Here is a tiny trained network, its code and every weight. The questions are about switching its units off for an input and a class, where a switched-off unit gives its printed mean instead of its output.

import numpy as np


def w(rows, s, z=0):
    codes = np.array(rows[::2]) - 128.0
    scale = np.full(codes.shape[1], s)
    scale[-1] = z or s
    return codes * scale


def norm(h):
    return h / np.sqrt((h * h).mean(-1, keepdims=True) + 1e-5)


def f(y):
    return np.maximum(y, 0)


def log_softmax(a):
    a = a - a.max(-1, keepdims=True)
    return a - np.log(np.exp(a).sum(-1, keepdims=True))


def net(x, mask):
    res = np.array(x, float).reshape(1, 8) / 4 @ E
    u = 0
    for l in range(4):
        y = f(norm(res) @ A[l][:, :-1].T + A[l][:, -1])
        res = res + np.where(mask[u : u + 5], y, B[l][:, -1]) @ B[l][:, :-1]
        u += 5
    return log_softmax(norm(res)[-1] @ U[:, :-1].T + U[:, -1])


A, B = {}, {}
E = w([
[53,75,114,83,138,102,16,167,188,156,112,165],'x0',
[191,54,175,183,65,198,80,86,140,156,119,89],'x1',
[129,129,130,128,126,123,127,132,126,130,131,129],'x2',
[129,130,128,127,128,128,126,128,130,131,129,125],'x3',
[128,129,127,131,126,126,127,129,126,128,126,128],'x4',
[128,126,130,130,128,127,131,127,126,128,124,128],'x5',
[87,122,115,111,58,197,128,254,75,69,130,117],'x6',
[127,127,129,127,130,133,128,127,130,129,125,127],'x7',
],0.006)
A[0] = w([
[67,100,84,52,102,116,46,157,214,151,83,96,51],'L0N0',
[118,192,136,81,227,5,177,78,145,144,144,135,23],'L0N1',
[70,152,87,69,161,37,113,160,154,117,82,134,61],'L0N2',
[85,106,122,117,180,73,38,75,215,125,181,173,2],'L0N3',
[182,202,89,127,150,89,246,62,121,166,60,104,20],'L0N4',
],0.0026,0.0022)
B[0] = w([
[132,132,174,201,169,123,136,83,86,93,233,238,239],'L0N0',
[155,169,55,129,180,132,90,27,121,89,144,239,253],'L0N1',
[92,120,114,183,235,188,149,135,114,183,102,135,235],'L0N2',
[178,143,97,65,165,135,172,152,109,211,9,124,226],'L0N3',
[192,154,142,134,190,127,94,97,117,66,253,208,227],'L0N4',
],0.0033,0.0024)
A[1] = w([
[86,145,93,105,69,144,141,177,118,79,105,110,10],'L1N0',
[79,207,91,124,116,98,204,179,81,71,120,149,5],'L1N1',
[56,254,45,42,143,5,179,150,149,91,139,122,7],'L1N2',
[204,181,98,167,120,84,193,19,113,141,70,80,131],'L1N3',
[127,190,96,140,134,106,175,132,84,100,91,105,33],'L1N4',
],0.0036,0.0026)
B[1] = w([
[152,120,208,95,163,64,160,85,197,173,160,127,169],'L1N0',
[167,95,177,2,147,67,186,170,148,81,182,115,196],'L1N1',
[174,57,143,209,2,220,67,50,189,146,129,46,236],'L1N2',
[60,125,165,184,168,151,83,138,143,100,207,170,255],'L1N3',
[152,106,148,72,144,106,150,145,170,82,165,105,156],'L1N4',
],0.0043,0.0038)
A[2] = w([
[71,185,154,81,207,43,176,183,71,127,134,178,198],'L2N0',
[129,88,172,170,2,227,129,232,50,158,119,62,16],'L2N1',
[216,229,115,180,122,123,247,85,43,121,90,51,2],'L2N2',
[36,97,102,96,55,153,78,236,131,101,81,89,15],'L2N3',
[193,151,117,111,53,192,252,193,45,72,120,51,28],'L2N4',
],0.0037,0.0018)
B[2] = w([
[60,190,33,96,139,94,234,154,146,125,120,127,236],'L2N0',
[150,171,87,183,157,125,70,25,151,103,93,196,253],'L2N1',
[31,62,122,95,152,96,1,176,187,169,106,217,208],'L2N2',
[122,88,174,173,193,155,156,154,80,120,248,191,238],'L2N3',
[163,182,91,92,67,130,120,86,114,132,8,10,250],'L2N4',
],0.0048,0.0035)
A[3] = w([
[85,127,133,109,115,93,132,183,125,118,170,128,67],'L3N0',
[111,95,92,78,131,71,97,100,195,254,52,115,75],'L3N1',
[197,75,218,176,142,100,100,66,151,199,123,119,86],'L3N2',
[165,49,169,126,116,128,36,144,119,152,114,154,50],'L3N3',
[204,14,161,184,37,163,109,112,138,166,128,108,2],'L3N4',
],0.0055,0.0033)
B[3] = w([
[115,88,91,175,148,178,128,157,76,216,128,101,161],'L3N0',
[136,135,84,107,75,72,104,138,135,141,4,94,209],'L3N1',
[120,95,175,122,67,165,197,254,75,147,144,40,253],'L3N2',
[196,100,224,101,49,94,96,78,143,94,133,141,191],'L3N3',
[66,191,46,87,250,66,152,111,154,138,136,184,206],'L3N4',
],0.0061,0.0058)
U = w([
[149,218,94,149,235,66,190,37,147,77,238,209,253],'0',
[65,154,7,92,193,34,97,97,194,192,14,174,31],'1',
[134,190,73,22,78,125,225,184,111,43,104,22,113],'2',
[14,86,54,106,196,167,135,253,97,138,205,200,37],'3',
[175,96,235,228,135,196,206,116,104,174,217,38,209],'4',
[186,39,199,95,48,60,85,159,153,202,39,57,181],'5',
[214,187,84,203,64,219,75,39,93,77,24,76,78],'6',
[145,41,204,165,82,194,1,115,130,86,183,237,100],'7',
],0.0085,0.00054)

Each question gives the input, the list of numbers given to net, and the class t.
The units are the neurons (one row each of A and B). Each row of codes is followed by its name. A weight is (code - 128) times the scale printed after its matrix; where a second scale follows, it is the last column's (A, B and U).
mask holds one flag per neuron, layer by layer. A switched-off neuron (its flag False) gives its mean, the last column of its row in B, instead of its output. The means were averaged over made-up inputs and are rounded, as every weight is.
A unit's drop is (log p(t) with every unit on - log p(t) with that unit switched off) / (log p(t) with every unit on - log p(t) with every unit switched off).
The circuit of an input: a set's keep is (log p(t) with only the set's units on - log p(t) with every unit switched off) / (log p(t) with every unit on - log p(t) with every unit switched off). Starting from the 12 units with the biggest drops (on a tie, the unit counted first), units are removed one at a time, each time the one whose removal leaves the highest keep (on an exact tie, the one counted first), for as long as the keep stays at least 0.8.
units of the circuit, in order: the units of the circuit, biggest drop first
k most important neurons: the k neurons with the biggest drops, biggest first
top k neurons in layer l: the k neurons of layer l with the biggest drops, biggest first
drop of u: that unit's drop, to one decimal
input [-6,3,2,1,-4,1,6,2], class 6: units of the circuit, in order => (L2N1)
input [0,-3,-7,-2,-1,-5,2,-3], class 2: units of the circuit, in order => (L1N1, L1N2)
input [0,-6,-4,1,4,8,0,-3], class 0: units of the circuit, in order => (L3N2, L3N1)
input [0,7,8,-6,2,-3,6,-8], class 6: 4 most important neurons => (L2N4, L2N1, L1N3, L2N2)
input [0,3,-7,-2,1,7,-1,-2], class 4: 3 most important neurons => (L3N2, L3N1, L3N3)
input [-8,2,-5,8,8,-2,5,6], class 6: 3 most important neurons => (L2N1, L2N4, L3N2)
input [-6,1,2,-6,-4,0,6,-7], class 6: 3 most important neurons => (L2N1, L3N2, L2N4)
input [0,-6,-2,2,0,-3,2,6], class 2: 3 most important neurons => (L1N1, L1N3, L1N2)
input [0,3,7,-3,-1,4,8,-6], class 6: 2 most important neurons => (L2N4, L2N1)
input [-2,1,5,2,4,2,5,-1], class 6: 3 most important neurons => (L2N1, L2N4, L3N2)
input [-6,7,-3,-2,3,-3,2,4], class 6: top 2 neurons in layer 2 => (L2N4, L2N1)
input [3,1,6,-3,-5,-5,8,2], class 7: top 2 neurons in layer 3 => (L3N4, L3N2)
input [7,1,-2,2,-3,-5,2,2], class 7: drop of L1N2 => -0.1
input [4,2,1,2,-2,2,5,-3], class 7: drop of L0N0 => 0.0
input [7,3,7,4,0,5,-8,6], class 5: most important neuron => (L3N2)
input [6,1,-4,6,0,-3,-3,-3], class 5: drop of L2N0 => 0.1
input [-2,5,-4,3,-5,6,1,-8], class 6: top 2 neurons in layer 2 => (L2N1, L2N3)
